Group and class of each row
0,-1,-2,-1,16,-2,-6,5,9,-13,10,11,-7,-8,4,-1,3,1,-2,-5,2,5,4,-4,-6,-12,-9,1,4,-8,-7,8,-11,0,-12,0,7,6,3,-18,-3,-1,1,5,12,-6
(63):D
-2,3,-1,6,11,-6,-9,-9,5,-5,8,4,1,-5,5,6,-6,2,-7,-11,0,7,4,-6,0,-1,-3,6,0,11,6,9,-2,-8,-7,3,4,-6,0,-1,2,-3,7,9,10,6
(63):Q
2,-3,-8,-3,2,0,-2,7,3,4,9,-4,-1,-7,5,0,-2,6,7,2,2,-8,5,-2,-2,-1,-1,-3,-8,-2,-2,15,6,2,-1,2,5,0,-2,-9,2,6,4,-11,-6,0
(63):Q
-7,-3,-2,-4,14,-1,0,-1,8,-11,-1,10,-5,-1,7,6,8,4,-4,-6,10,15,0,-1,-7,2,-19,1,8,5,-2,10,-19,-17,-5,2,0,8,-11,-10,-3,4,4,15,15,-8
(63):D
-6,-4,-11,-2,11,3,-2,9,1,-3,2,-4,-5,-2,-1,1,0,2,-2,-8,9,3,2,-4,-3,6,0,2,-3,-5,2,9,-4,-5,-13,3,5,-2,-7,2,-5,3,2,2,2,10
(63):Q
3,2,3,1,16,-5,-9,3,7,-3,10,7,-3,-8,14,9,1,3,2,-9,4,2,-5,-4,0,-14,-13,2,3,-6,2,9,-3,-10,-10,0,0,10,-5,-9,-1,0,5,14,20,-5
(63):D
-6,4,-6,-8,-4,-4,-4,-4,4,0,13,3,-2,-10,4,4,-4,2,-1,-3,-4,5,-5,-9,-7,-1,-5,8,-3,-4,3,8,-14,2,-7,0,2,3,5,-8,1,-4,2,1,1,-3
(63):Q
-5,8,-4,0,7,-6,2,-9,3,0,-9,8,2,-2,0,8,-3,-3,-4,-8,-5,5,-15,3,0,3,1,10,5,9,4,-6,-11,6,-13,3,-1,9,-13,3,-12,-7,4,9,18,6
(55):T
-10,-1,-2,1,11,-6,13,0,5,-14,-20,12,-10,1,2,5,4,4,-1,-8,-7,6,-6,2,-10,4,0,12,6,2,9,-5,-24,-2,-15,-3,-7,16,-4,14,-6,-1,4,23,17,11
(55):T
3,-1,0,2,14,-11,-6,-11,12,-8,8,10,-3,-17,8,3,8,8,1,-8,-4,9,-4,0,-13,-11,-15,5,10,-3,-7,9,-14,-14,-10,-2,-2,13,4,-14,4,-1,0,12,27,-45
(63):D
-8,7,2,-2,4,-1,-10,-8,5,-5,-6,3,4,-13,-6,7,2,-1,2,0,-4,4,-7,-5,2,2,1,3,9,8,1,-2,-6,-1,-7,-3,1,-3,-2,9,-4,-1,10,16,9,5
(55):E
2,-6,1,-1,11,-6,-6,-5,-1,-1,15,2,-5,-4,7,-2,0,5,-1,-6,1,9,8,-10,-9,-6,-14,-1,-5,-2,0,14,-10,-4,1,11,-1,3,-3,-14,0,2,-7,4,19,-4
(63):D
5,-10,-2,-3,8,9,1,-9,-13,19,18,1,-3,21,3,2,-16,-10,-15,-17,28,3,19,-14,1,9,-3,-13,-33,2,15,15,8,8,4,10,4,-6,-16,-6,-3,-2,0,-24,-9,5
(63):D

Group, then class
5,0,-10,5,-3,-7,-6,0,3,0,5,-2,18,11,7,10,-5,-2,5,9,5,6,4,10,3,18,-2,8,-1,10,-4,-5,-6,-5,-3,-9,8,16,12,-4,-3,-4,6,-3,8,-7
<17>:A
-2,2,6,7,4,2,14,11,1,0,-3,-1,-17,6,-11,2,1,3,-14,-4,3,-5,-2,-5,-7,0,-4,3,0,-12,11,0,5,3,4,4,0,-17,5,0,3,5,-4,-1,-4,-2
<23>:F
-6,-6,1,13,4,-1,9,6,6,0,-5,1,-18,20,-13,3,-2,7,-18,4,1,-9,1,-24,-8,0,7,15,-3,-6,6,-1,-3,4,-1,5,4,-17,-1,0,1,7,-15,0,2,0
<23>:F
-1,3,-9,-12,4,-2,-7,-11,-17,-7,10,1,8,6,19,-3,-3,-6,25,-10,3,0,-1,1,5,11,1,-2,-6,-9,0,1,7,-9,-1,-4,12,5,0,-4,-6,-8,0,1,10,-5
<17>:S
-2,-5,3,-4,-7,5,9,-4,-1,3,-4,3,-12,11,-9,8,2,3,-3,-12,0,1,-8,-4,-4,-13,3,1,-1,-10,-1,2,3,6,-2,1,-1,-21,-12,3,4,1,-1,4,-6,-2
<23>:K
1,-3,-3,-1,-6,-7,5,-4,4,3,7,2,9,8,13,4,-1,4,10,-9,4,2,8,-1,1,5,2,6,-2,-16,-10,2,1,-6,0,-6,5,0,-7,1,-2,2,-3,2,7,-2
<17>:S
4,3,-7,-7,0,-8,-5,-5,3,-2,6,-2,13,5,8,0,-4,-1,12,-6,2,5,8,4,7,13,1,-1,0,0,-4,0,2,-5,-2,-5,4,15,8,-6,-8,-3,-4,1,5,-2
<17>:G
-5,3,-10,-2,3,-4,2,-11,3,-1,8,-2,17,6,0,1,-3,-1,9,3,7,8,10,12,2,7,-5,-1,-7,-6,-2,-16,-6,-9,-4,-7,0,11,6,-2,-5,0,14,-7,9,-10
<17>:A
-2,0,0,7,3,0,0,4,3,2,4,-3,-10,5,-7,2,1,4,-17,2,2,-2,0,-8,-4,-10,-4,10,-5,-4,-1,-1,-1,1,-2,1,5,-20,-16,2,1,4,-5,8,1,0
<23>:C
-7,-6,5,7,2,2,11,0,4,-2,2,6,-17,8,-11,-4,1,-2,-18,5,7,7,0,-3,-1,-10,-5,2,-6,-13,3,-1,0,6,1,2,-1,-19,-11,1,2,4,-2,1,-4,-6
<23>:F
-7,-5,2,8,5,-3,8,6,1,-1,-6,6,-21,11,-14,1,1,-3,-13,3,5,-3,2,-7,-5,3,-4,9,-6,0,7,-5,7,3,1,4,6,-17,4,-3,-1,7,-20,-2,-3,-5
<23>:C
-3,2,-7,-7,-5,-3,1,-11,7,-3,3,-3,14,9,3,3,-4,-8,19,-2,6,8,2,15,-1,8,-4,-3,-2,-3,-5,-6,-2,-3,-2,-6,5,12,13,-3,-12,2,0,-3,2,-3
<17>:G
-1,1,-7,-8,2,-5,-10,-11,3,-1,6,-1,11,7,8,1,-2,-2,15,-11,-1,1,3,0,3,6,0,1,-3,2,-7,3,0,-1,1,-6,8,10,-2,0,1,-4,0,4,8,0
<17>:S
0,1,-9,-12,5,-7,-7,-6,1,-4,7,-1,9,6,8,2,-2,-6,18,-13,4,0,3,1,-1,10,4,1,-5,-2,-6,5,6,-1,4,-8,26,14,0,-4,-4,-9,5,1,10,-8
<17>:S
5,-5,3,-6,-3,7,8,7,2,2,0,-5,-9,5,-6,2,0,1,-3,-1,5,-6,-7,-7,-7,-8,-2,5,-6,-13,0,1,8,5,-3,0,2,-16,-9,2,-2,5,-8,1,-6,-2
<23>:K
5,-2,-10,-13,-4,-1,4,-4,1,0,9,0,27,16,9,1,-5,-4,17,-3,11,3,10,15,-6,7,-3,-4,-4,7,-3,-9,-3,-4,-1,-10,-2,13,7,-2,-4,-5,9,-10,-1,-5
<17>:G
2,-6,0,5,-4,4,1,9,0,0,-2,1,-12,-6,-7,3,-2,3,-13,1,5,1,-4,-3,-1,0,0,5,-4,-1,4,10,2,5,0,1,-1,-25,-12,1,0,4,-9,5,-5,3
<23>:C
1,0,6,8,-5,2,12,3,0,3,-8,2,-6,2,-4,1,3,9,-17,-5,1,10,-4,-13,-7,-4,0,-1,1,-6,-2,-1,3,3,1,-2,-7,-14,-14,1,15,4,5,1,-3,-4
<23>:F
-4,-3,0,6,-8,1,9,-6,2,2,-1,4,-11,10,-8,7,-3,-1,-5,5,-2,-4,-1,4,-5,-3,-4,0,-4,-1,3,0,-4,2,-2,-1,0,-17,-3,-2,0,11,-2,-3,-5,-1
<23>:K
-5,-2,9,4,-7,0,10,-3,-2,-4,-3,2,-21,5,-12,1,1,2,-13,7,-2,-1,-4,-1,-5,-14,1,1,-3,-15,1,-1,3,4,-4,7,-1,-22,-10,-1,3,10,0,0,0,4
<23>:K
-1,3,-6,-2,2,-7,-4,-6,3,0,5,-4,13,11,6,3,-5,-4,6,8,5,0,6,9,6,10,-4,10,-1,3,0,-5,-4,-4,-1,-3,2,11,8,-1,-3,6,-4,-5,2,0
<17>:G
1,-6,-10,-7,-5,-2,2,-6,-5,0,6,2,5,6,2,7,-5,-5,15,1,0,5,1,13,1,10,-3,4,-7,-6,2,-4,4,-3,-3,-8,4,10,7,-1,-7,0,5,-7,2,-11
<17>:G
-3,-4,0,8,19,-13,11,9,12,-2,3,0,-15,15,-16,2,-1,6,-20,0,16,-8,5,-15,-6,4,-10,-2,-5,-4,9,1,3,-1,-2,6,0,-22,-5,-4,-3,10,-20,-3,-2,0
<23>:C
-5,-4,3,14,-9,-13,7,4,2,-1,-4,4,-15,-6,-11,5,2,8,-11,6,0,-4,0,-5,-2,-4,-3,10,-17,-7,2,3,0,-1,-4,4,-1,-14,-7,1,1,6,-8,-2,-1,6
<23>:F
